Each row has a hidden value; after the row comes its band, the name of the range that the value falls in. Each part has its own.
[ -84 -183  -34  336  107  200 -201  171 -103  272 -103  192 -107  -28
  312  181  304 -155 -162  150   82  -80 -104   76  -83  197 -130  161
   79 -143 -119  -40 -120  167 -338  230  -64  -92] : X
[ 168   31   79 -208 -424  -55  182  -33  -89  -38  206   26  290  118
 -112 -174 -104  -38  -39  -60 -125  241  265 -204   58  -35  180   77
  -97   96  306  -76   70  -82   48 -183  399   40] : E
[-319  -76 -304  327  211  159 -534  148   13   95   25  -41  224  -39
  127  240   62  468 -229  269   90  130 -122   65 -312   43  129 -147
   61   38 -191   73   43  -67 -200  -96  118  243] : K
[ 148  -90   53  191 -360  -52   87 -106 -207   90 -150  132 -133  -24
 -222   -3  324 -337  -73   66  146   62 -143   -3   -8  157  -21  229
  -70  -91  117   14   26  118 -166   98   55   -6] : N
[ -18  -19   39   27  -60   55 -109  194   22  214  196   65   75   -9
  270   80  132   13 -178  -90  -28  141   90   73   -1  157 -118   67
  113 -101  176 -106   48   54 -213   32  283 -140] : F
[-201  170  123   -5   46  146  247  -22  198   12  251   80  152    4
   90  102 -270   96   32  -35  -78 -111   68  119 -255   59  164  154
   11   21 -231  122    7  -41  -94  -99 -179    7] : G
[ 122   -7   48  170 -292  -32  129 -176 -168  -52 -143   -3  -68    7
 -149  -14  133 -258   65   38  104   92  -66  -76   29   85   99  196
  -95   12   76   66   36   -2 -112  145   25  -43] : X
[ -65  -32  -67  218  -25   31 -288  200  -25  243  100  -21  -21  -96
  266  172  283   46 -208  -50   80  210  -46  150   -3  222 -148   19
  154 -141  177  -78  125   18 -298  129  296 -127] : D
[ -72 -128  165 -108   16  116  -82   76  -60 -124   72  303  462  160
  104   24 -238  117  -53  339 -185 -260  133 -489  -11 -346  353  -40
 -159  151 -201  150 -318 -194   82  -25  -27  174] : H
[  -3 -200 -123    0  -68  153 -211  322  -78  413  216  355  231   88
   99  -60  182   50 -422  212 -114   55   70  -79 -135  104  -91   13
   24   -7   94 -197  -44  243 -182 -218  418  121] : N
[ 214  142  262 -132 -480 -118  461 -212  -71 -139   77   20    2   36
  -61  -57  -58 -310  153 -209  -20   91  137 -113  137   27  112  267
  -84  -49  255   34   26  -69   -6  116   49 -155] : D
[  53  -96 -198   30  -71  151   -8  195  -61  439  169  416   48   94
  134  -58  142  -31 -380  191  -92    4  -40  -77 -150  165 -185  106
    6  -11   67 -192  -63  438 -214  -92  298   41] : D
[-137   55   96  111  108   77 -214  151   90   36  187 -241  181  -40
  218   71  -33  118   11 -109  -19  211  140  108   22  115   85  -25
  103   72   48   26  185 -248 -176   31  272 -185] : X
[-251  209  216  -30    8   77  105   52  211  -89  351 -134  308  -60
  115  128 -301  190   91 -134 -102   36  193  131 -133    9  303   33
   53   39 -107  154  142 -381  -55 -113   -5  -15] : G
[  12   86  251    6 -173   57  435 -271   21 -177  -45   75   15   73
 -197  -25 -184 -234  204   -2   19 -159   17  -30 -143    8  212  303
 -142   62 -214  182  -79    4  -13    1 -325  -23] : X
[-292  154  111  132  103  115   54   16  212   43  216  -32  117  -88
  -25  166 -133  147  -11  -29   25  -50  -41  277 -305  136  150   97
   58    0 -262  170  136 -123 -154 -132 -148   31] : G
[-175 -264   72   84   41  236 -249  416  -54  415  243  420  359   18
  -36  -17  165  -24 -395  350 -147 -173   61  -17 -209   53  118   10
    4   14 -181  -59  -56   -8 -175 -304  216  231] : N
[  14   26   79 -157 -137   75   89  157   45  143  298  151  212   77
  293   12  -79   48 -138  -89 -151   88  236  -63  -12   41  -10   89
   53  -54  176 -116  -40   41 -101  -59  253  -76] : D
[ -77   48   83 -186 -365   -7  169  -65    7 -139  232  140  412   73
 -198   13 -221  201  -67   62  -96   38  190 -124 -232 -147  361   59
 -111    8   17   82  -42 -180  101 -341   45  337] : F
[ -72   43  174   45 -375  -85   93 -132  -52 -179   49  -26  196  -56
 -304   90    4   -1   39    7   76   61   23   24 -136  -35  325  108
  -80  -55   13  178   76 -299    4 -137  -46  208] : F
[ -31   90  282  -54 -330  -14  435 -251   34 -188   29  139   61   18
 -241   75 -123 -154  123  -51   48 -150   22   45 -215  -12  228  300
 -112  -94 -139  190  -88  -53    9  -93 -357  111] : F
[ 282   -2  140 -129 -520  -42  511 -202 -176  -21  -38  337  -77  121
   18  -48   40 -383   16  -38  -26  -62   77 -234   52    8   -5  356
 -130 -142  202  -54 -220  243  -34  148  -86  -43] : D
[-359   54  135  217  398  211 -188  122  246   80  157 -109  150  -54
   52  141 -123  181   -5   48   25  -91  -51  273 -285  141  107   25
   81  115 -412  185  122 -131 -204 -108 -108  -73] : K
[-132  -76  -32  338  352  133 -335   71   33  144 -135   42 -121  -14
  234  182  174   24  -96  159  139  -90 -265   32  -76  133 -163   39
   62   28 -235  102  -62  174 -290  270  -44 -207] : H
[-114   -8   13   79  366   58 -506  228  116   89  147 -134  226   39
  308   59  -37  289 -125   65  -42  128   -9 -140   99  -18  -54 -198
   84  204    4   44   71  -95 -155  111  436 -255] : H
[ -75  -25   43   16  -27   68 -240  249   29  150  258  -94  251   -7
  234   41   53  135 -142  -81  -68  252  207   62   15  108   30  -35
  113   -2  187  -92  138 -157 -168  -75  421  -88] : E
[-268 -109  -51   69  112  235 -149  194   98  198  177  254  234   41
  155  170  -11  257 -256  160  -35  -99   47  129 -395   63   48   71
   57  -94 -241   -4 -128  120 -170 -247  -82  217] : N
[-129  -30 -223  220  106   19 -260 -212  -23 -144 -224  112   62   75
 -136  172  -31  327  -96  345  174  -78 -333 -209 -284 -127   99  -32
 -125  116 -283  232 -160  169  -49   36 -158  218] : H
[ 188  109  273 -108 -293  -37  375 -183  -41 -167   50  -84   52   88
    4 -113 -143 -287  221 -181  -54   94  196 -146  164   14  138  229
  -89   80  159   42   23 -105   -7  129   75 -240] : X
[ -89   86  168   -5   54  104   90  120  162  160  245   39   29  -12
  283   96  -29  -23  -51 -178  -44   17   99  182  -73  183 -103  156
  119  -86    4  -24   45   56 -210   35   55 -229] : D
[  90  -37 -124  205 -215  -54 -172  -77 -200  -25 -114  -65   58    9
 -106  -11  149  -33  -48  144   88  220  -93 -190   67   23  120   -1
  -81  102  153   41   93  -69 -102  118  289   27] : K
[ -16   53  102   97   95  155  124  155   70  299  189  153  -58   -6
  299   21   36 -208  -84  -41  -82  -60   13   72   14  223 -134  177
   81   -7  -27  -56   33  152 -266  164  102 -287] : G
[-212  -51 -100  293  294  126 -570  301   47  213  134 -189  167  -75
  265  128  141  243 -178   80   27  223  -25  106  -18  154  -12 -161
  149   96   -8   -2  204 -165 -277   54  414 -128] : K
[   5   81  201  -21  185   98   59   31  138   29  126  -72   39   81
  262  -26 -143  -72   84 -123  -59   10   94  -23   72   92  -71  111
   36  127  -39   28   15   48 -146  147  115 -375] : K
[ 181  -84 -118  112 -438  -42  103  -61 -255  153  -66  295  -33   28
 -118  -16  255 -220 -195  171   47   71 -109 -186  -12   72    6  166
  -98  -84  201  -63  -52  197 -123   70  168  126] : D
[-119   37   30   68 -159   57   95 -151  -14 -158   22   20  230   41
 -222   39 -165  104   46  143   13   -8   20  -63 -238  -65  340   89
 -126   94 -177  174   -9 -148    9 -163 -116  232] : X
[-110  -60  115  -68   18  197  132  110  107  162  181  291  137   96
  190   75  -65   24 -144   21  -77 -148  122   77 -262   79  -32  205
   29 -101 -155  -37 -175  211 -142 -148 -120   27] : N
[ 256  -34 -148  -98 -529  -15  365 -182 -230   30  -48  405  -15  156
   98   -4   44 -148 -129   92  -33   24   45 -324  -43  -33   -8  259
 -135 -144  245 -121 -268  355  -38   93   11  139] : D

New part:
[-309 -153 -190  -53 -169  187  358  -93  -56  -86   33 -171 -196 -204
  -93 -257 -161   28   99  -19  -35   34    4  283   54  314  185  -55
 -258   30    7  274 -212  131   71  175  -10  120] : C
[-216  285 -275 -179  180  303  194   77 -125  264 -139 -342 -219   53
  -98 -308 -123  -46   74  105 -188   23 -191  -83 -423 -149  262 -138
 -528  120 -388  265   54  200  -54  339 -278  203] : C
[ 347    8  467  142  119   84 -390  373 -206    2  115   62 -112   80
 -170  473  113  -67 -362 -305  -40  126  -25  -82  186  180  111  -59
  390 -159 -290  -26  555 -149 -533  -76  153  244] : Q
[ -54 -157   74  -57  -61  -20 -177  -83   99 -236    7  113  111   53
   97  153   69  214  182 -185  199  -83   31   19    1  -20   73  -26
  400  192  281   25 -185  153 -122  -96 -162  138] : Z
[ 404  155  410  181   61  133 -626  266  -99   39   16   54  -50    1
 -102  460   82   66 -251 -355 -108  119  -25 -234  124   28   54  -67
  533  -72 -192  -80  686  -53 -460  -31   33  101] : T
[ -94  -82   59  -87   -1   62  -34   97 -164 -162  136  192    2  -42
  -21   12   95  234  -70 -208  138 -107  -27  258    4  165  156 -128
  249   42  231   80 -239  166 -202  -98   -8  220] : T
[-110  156   45  -48  116  216 -178  214 -117  158   77   50  -52  191
    0  115  173  -49  -67  -87   68 -230   36  -61 -304 -216  176 -271
  -39  -16    3   45  -16  227 -205  -38 -228   93] : C
[-180 -203  -98 -119 -168  180  266 -169  145  -87  -29 -260 -148 -116
  -40 -114 -109   41  155   33   -3   46  114  156   89  282  184  -50
 -163  140    3  250 -192  154   57  128 -160  -63] : C
[ -25   -1  -64  140  -71  -36 -144 -118   99  240  242  145   72  -29
 -121  254 -162 -130  -25  179    7  146  209  -76   20   21 -171  -21
  121   54  -42 -188 -133   23  103  -40  -22 -157] : Y
[-173  282 -250 -185  158  295  131   24  -27  273 -180 -376 -192   81
  -66 -255 -113  -43  125  129 -183   34 -144 -151 -429 -188  241 -131
 -467  172 -374  235   85  217  -39  323 -344  116] : C
[ 280   47  176 -113  147   57 -253   71   69   97   52  -24   -7   70
 -119  248   15  128 -175  -25  -30  178   52 -109   11  105   64  -23
  259  176 -161  -91  160   19 -279  -20 -135  -25] : C
[  92 -119   73   14   16   -5  -68  -23  148  259  334  105   15   73
 -183  352  -51 -173 -214  221   60  137  331  -20  103  174  -96  -61
   46   52  -86 -211 -180  -20  -17 -124  -52 -262] : J
[-140 -139   18  -20  -45  -15 -107  -15  -48 -256   53  167   72    3
   63   54   41  211  138 -242  188 -101  -61  104   -9    7   92  -19
  321  111  277   59 -200  121 -132  -55  -57  294] : Z
[-143  -67  -78   98   38    3  169  120 -202  252  439  215  -85  -49
 -275   98 -132 -225 -308  156   17  121  142  225   52  263  -63  -62
 -184 -138 -132 -129 -250  -73  -13  -35  204   78] : J
[-160  231  -26   21   69  188 -230  160 -151  160   33   89  -13  129
   28   70  110  -17   24 -100   35 -213  -31  -87 -346 -289  129 -248
   27  -14   26   45    7  250 -140   -5 -203  141] : T
[ -80 -552   37 -324  -82   47  449 -181  211 -294  155 -229  -46  -22
  -48  102  -47   70  114   79  200  -71  220  295  456  528  278  -95
 -105  146  -26  521 -726  181   29  -35 -182 -111] : Q
[-122  -43 -137  192  -65  -71 -102 -116   60  172  259  169   61  -28
 -119  188 -208 -161   32  115   41  134  127  -84    8  -31 -189   54
   46   29  -16 -196 -133  -50  132   22   39   14] : Z
[  75   63   85   54  -84   66 -226  -56  107   83  -51   -5  -37  -22
  -53  117  -30   74  -15  -17  -55  226   81  -58 -127   51  -29   32
  298  183   44 -250  294   19 -145   -2  -73  -31] : T
[ -83  296  -80  -42  246  112 -171  234 -322  146   55  105  -11   82
  -63  -24    4   79  -66 -122  -35  -84 -247  -58 -317 -230  142 -154
   -4    1 -180  115    7  161 -227   95  -92  394] : Y
[ 329   39  441  150  128   99 -389  387 -236   18  120   75 -121   62
 -175  437  106  -57 -375 -318  -60  120  -44  -72  161  169  109  -63
  367 -166 -280  -35  568 -143 -532  -59  160  262] : Q
[  78  150   13   22  130   23 -177  113 -185   84   77   92  -14  -48
 -138   69  -98  113 -127  -91  -76  168 -145  -12  -67   46   29    4
  189   58 -169  -35  138    2 -217   72   46  265] : Y
[   8  -19   93   26  -24   74  -33   64  -17   90   71   25 -118    8
 -133   70   -3  -17 -164   -1  -24  212   86   92 -100  184   21   17
  113   87   -6 -234  204  -52 -202  -16   34   74] : J
[-155  210 -202 -225  190  289  194   57  -13  269 -141 -395 -209  136
  -87 -205  -76  -95   69  159 -148   31  -96 -129 -389 -132  265 -135
 -515  162 -407  241   38  185  -79  288 -345  106] : J
[-101   36  122  -79  133  141  -65  222  -81  137   95   16  -50  304
   -7  218  200 -165  -63    7  132 -203   81  -41 -265 -159  185 -250
  -55  -17  -82   62  -96  169 -227 -103 -210  117] : Q
[-208 -143 -147  -46 -222  128  158 -260  176 -108 -111 -239  -71 -142
   24  -98 -170   63  311   24  -22   60   58   56   52  146  119  -18
  -37  178   25  255 -160  186  129  155 -180  -36] : Y
[ -35 -109  100 -110  -17   58  -86   46  -51 -160  100  147   27   -3
    7   83  114  233  -34 -176  150  -94   39  189   12  146  144 -120
  304  100  240   50 -216  177 -197 -123  -81  116] : T
[ 113  121  132 -203  301  130 -145  249  -86  172   88  -11  -32  269
  -79  198  155    4 -190   -7   48  -67   -5  -99 -223 -102  196 -184
   -6   91 -216   39  -19  126 -337  -38 -239  122] : J
[-299   88 -199  192  -40  -55  -55    3 -163  148  217  320   35  -23
  -86  -37 -115  -68   -1   25   67   74  -13   84 -275 -115 -149   25
   64   14  172 -312 -108   -9   39   -5  113  266] : Z
[ -89   89  -47   77  -35   -6 -172  -32   25  227  183  233   59   50
  -70  141  -13  -30  -66  122   57   84  161    8 -232  -69 -124  -64
  187  108  146 -336  -85   81  -12 -110  -56  -62] : T
[ -98  102  -20   96  -26  107  -18  121 -209   93   82   97 -150 -114
 -157  -98  -64   36 -177  -94  -83  185  -62  172 -155  162   30    6
   57   -1    9 -184  231  -35 -183   65  144  242] : C
[-187  146 -178 -232  201  237  302   69  -36  251 -132 -401 -217  191
 -102 -188  -76 -164   69  217 -116   63  -99  -77 -388  -87  269 -110
 -544  153 -457  249  -14  140  -92  261 -294  172] : Q
[  94  198   78 -171  276  158 -216  228 -108  176   67   10  -22  204
  -63  146  128   69 -154  -55   19  -96  -47 -121 -247 -156  188 -202
   20   84 -172   55    7  174 -298   -3 -248  120] : C
[-245  225  -66   10  127  225  -74  289 -333  163  135  131 -101   93
  -54  -54  112  -45 -118 -139   28 -242  -97   70 -348 -187  185 -273
 -154 -123   -7   84  -49  210 -188   28  -83  291] : C
[-151   52  -89  181 -102    2 -115  -59  -38   -8  -38   65  -53  -79
  -53  -66 -148   28   99 -107  -35  228  -93  -15 -190  -35  -75  150
  171  118   84 -248  287  -80  -66  120   76  297] : Z
[  -1   91   27   93  -84   65 -176  -29    8   81  -26   33  -53  -62
  -69   50  -67   62  -15  -40  -70  210   20   -8 -142   48  -30   28
  242  126   32 -211  265   16 -124   30   -8   67] : T

New part:
[-242  172   63 -101 -107  -30  180 -536 -311  -96  259 -270   18  -25
 -147  -71 -112 -333 -190   48 -306  303  105   31   38 -177  -29 -124
   -2 -117   92 -123   21 -101 -327 -105  -33   58] : lm
[ -92  104   49   63  -85 -119  198 -311 -147  -68   95  -53   54  -23
 -117  -65   24 -103  -62   64  -97  150   47  129  -14  -96  -18  -69
   -1  -19   -7  -20   18  -70 -144    0   19    0] : tn
[ 144  -46  -42    3  157 -202 -130   72  -32  189 -104  -36   -2   10
   92   13   -3   93  201 -146  -63  -93    7  -97  -72  221  102   15
 -126   45  113 -112 -114   80  -45 -158   44  146] : bn
[ 151 -135 -104  -65  -77  -32  119 -109 -148  106 -299   53  -73  120
 -135  163  134 -251  100  -82 -153 -237  -26   59   76 -122 -103   68
   75  114  -98 -156  -13   17   87   18 -134   79] : tn
[ 153 -181  -12   -4  -73   38   94  127   45   17 -379   98  -10  121
    9   31  320  -56   48   42   71 -264 -105   30  110  -85 -156   67
  138  255 -210  -79   -7  -35  126   59  -78 -114] : lm
[ 109 -136  -73   -2 -118   32  115  -84  -14   17 -140  161   57  161
 -130  126   -8  -17   32  -61 -104 -146  -35  128   78 -112 -167   70
   69  -55  -77 -120   40   -5  163  185 -190  150] : pm
[ -88  210   91  -63  154  -80 -182  -50  -12  -78  265 -160  127 -116
  202 -202  -96  258 -111   21  -31  209   61 -172  -90  200  131  -96
 -198 -114  118  -46  -91  -72 -247 -143   64   72] : bn
[ 176 -154   11  105  132 -233  -52  224   51  212 -327  -12  -40   13
  124  -47  263   67  258  -62   95 -181  -71  -71  -29  211   51   24
  -23  305    6  -47 -112   74   -8 -178  135  -71] : lm
[  -4 -211   71  130  -45  -79   82   69   94   88 -222    5   31   52
   -5  -88  196   13   74   32   25  -38 -108    5   98   -1 -170   40
  101  210  -41  -55    6  -29   -1    4   34  -87] : lm
[-141  126  130   37   14 -109   59 -191  -56  -71  153 -188   73  -86
   37 -200   75    6 -106  104  -27  243   31  -29  -20   16   21 -113
  -41   50   19   -5  -25  -91 -266 -103  102  -96] : lm
[ -78   73   50  -38  -24   53  -66 -206   96  -87  262  -63  154  -45
  -74  -86  -74  179 -217   44 -114  262   24  -45   36  -78 -125  -47
  -79 -177  -84  -30   50 -121 -106  227 -143   76] : pm
[ 114  -62  -17  -60   -1   18  -20   41   26   11 -202   25    6   22
   15    7  207    6  -20   20   -6 -142  -52  -59   55  -46  -90   42
   16  133 -170  -79  -26  -62   31   51  -85  -32] : tn
[  75 -114  -68   -1 -115  -11  139 -155  -79   39 -123  109   33  141
 -154  122  -25 -102   45  -68 -150 -112  -17  127   64 -124 -143   59
   65  -53  -40 -133   31   -2  103  117 -158  157] : bn
[ 191  -35 -105  -43   46  -94  -13   81 -120   74 -205  136    3  117
   78  107   -5   54  178 -135  -43 -288    3   32  -36  155   75   40
  -63   12   68 -139  -91   79  119  -77  -61  179] : pm
[   0   50  -26 -108  -55   23   29 -301  -86  -22   91  -80   37    3
 -157   44  -19 -114 -131   -7 -209  106   43   -7   40 -170  -98  -17
  -24 -104 -106 -103   28  -86  -90  120 -162  103] : dr
[ -63  247   47  -12   37  -85  -13 -210  -68 -136  300  -46  142  -72
   36 -113 -112  197 -128   39  -49  212   94   26  -98   76  101 -112
 -163 -186   44   -1  -28  -69 -160   26   -7   93] : pm
[ 321 -111 -131   95  -21 -157  115   70   -9  110 -289  277   20  160
  -80  186  110   80  253 -113   49 -317  -17  217  -54   52   15   62
    3   57  -97  -49  -32  108  258  123  -86  123] : pm
[ 190   -6 -107  -27   57 -152  -10  -53 -118  121  -98   63   -1   81
  -23  123  -36   11  170 -150 -103 -151   44   49  -64  109   85    8
  -91  -36   52 -117  -72   88   51  -35  -61  195] : pm
[ -16  134   14 -114   76   -7 -125  -81  -54  -60  149  -77   90  -27
  104  -70  -89  145  -93  -23  -92   76   48 -110  -32  100   54  -50
 -138 -123   54  -94  -59  -52 -122  -38  -56  122] : pm
[ 168 -163  -54  -51   53  -28  -98  118   56  138 -263   31  -13   50
   23   53  148   29   93  -76  -48 -195  -71 -110   58   29  -93   86
   -4  129  -93 -125  -47   -1   69   16  -90   57] : dr
[  -4    2   27   15   63  -18 -102  259   22  -65 -120  136  104    4
  275 -134   25  340   18    0   92 -180  -70  -96    7  267   16   29
  -93   45  111  -71  -87  -32   62  -76   28   56] : Fm
[-161  235  -20  -94  -72  -31   78 -463 -260 -116  334  -85   83  -45
 -130  -10 -244  -64 -183  -20 -289  237  125   54  -18  -59   16 -100
 -135 -279  114  -92   17  -74 -175   63 -118  213] : Fm
[  17   48  -45 -108    3   16  -88 -202  -29   14  132  -50   62  -17
  -92   35  -77   51 -112  -56 -197  103   39  -68   31  -36  -70  -24
 -107 -141  -43  -95    8  -52  -54  162 -176  154] : Fm
[ -90  -34   32  -19 -161   80  160 -242  -46  -95   -9    1   64   41
 -147  -20   57 -113 -165   83 -131   65  -28   66  121 -232 -217   15
   92  -18 -128  -79   74 -132  -30  155 -137    4] : tn
[  58   46  -13  -53  109  -77 -121   95  -54   15  -30   15   60   16
  186  -50  -46  187   62  -73  -22 -101    8  -97  -48  225   93   -8
 -127  -24  123 -111 -103   17  -28 -131    5  134] : pm
[  84    9   72   85   52 -119  -10   30  132   13  -67  -38   57  -71
   22 -118  276  143  -10   91  118   61  -31  -18  -26   22  -17  -42
  -29  181 -186   54  -24  -61  -78   59   56 -159] : lm
[  31  -81   32    5   69  -87 -100  -16   80  120  -65 -114   15  -59
   -9  -67  136   40    4  -13  -67   67  -39 -138   37   22  -80    8
  -44  112  -69  -62  -29  -47 -108    6  -10  -17] : tn
[ -83  149   36  -37   13  -54    6 -169 -117  -96  193  -41  111   -5
   60  -84 -148  107  -75   -4 -101  114   61    4  -44   78   54  -63
 -103 -160  122  -82  -37  -47 -127  -59  -19  140] : pm
[ -57   20   34 -123  -13   32   -4 -151  -98  -25  -20 -159    0  -11
    6  -62   91 -134 -114   32 -137   52   -2 -112   75  -73  -74  -27
    5   62  -50 -120  -24  -91 -159  -63  -57  -20] : lm
[  91   86   13  -78  117  -44 -133   90    6  -29  -54  -25   50  -48
  168  -79  111  169  -18   11   40  -75    1 -131  -48  128   75  -12
 -112   58  -53  -59  -92  -51  -67  -86    6    9] : dr
[-159  159   41 -114  -57   90   15 -218 -129 -191  230  -39  132    8
   46  -91 -172   78 -217   39 -150  131   48  -23   31  -21  -42  -52
  -66 -212   75 -111    2 -116 -118   25 -112  138] : pm
[-156  151   61  -80  -62   40   58 -295 -114 -156  212 -101  102  -38
  -36  -98  -84  -19 -218   75 -155  193   47  -14   27 -107  -61  -57
  -41 -146   -2  -80   18 -140 -176   24  -77   68] : dr
[ -22   15  108   80   -3  -79   57  -41   77  -45  -12  -69   75  -43
   22 -157  212   82  -59  118   77  114  -28    6   11  -13  -51  -57
   15  142 -119   28   -5  -85 -121   20   59 -156] : lm
[-220   51  103 -102 -102  142   52 -198  -66 -175   99 -123   88  -22
   17 -156   15  -53 -274  128 -132  149  -26  -90  129 -147 -177  -22
   44  -33  -39 -106   32 -191 -169   15  -86  -26] : tn
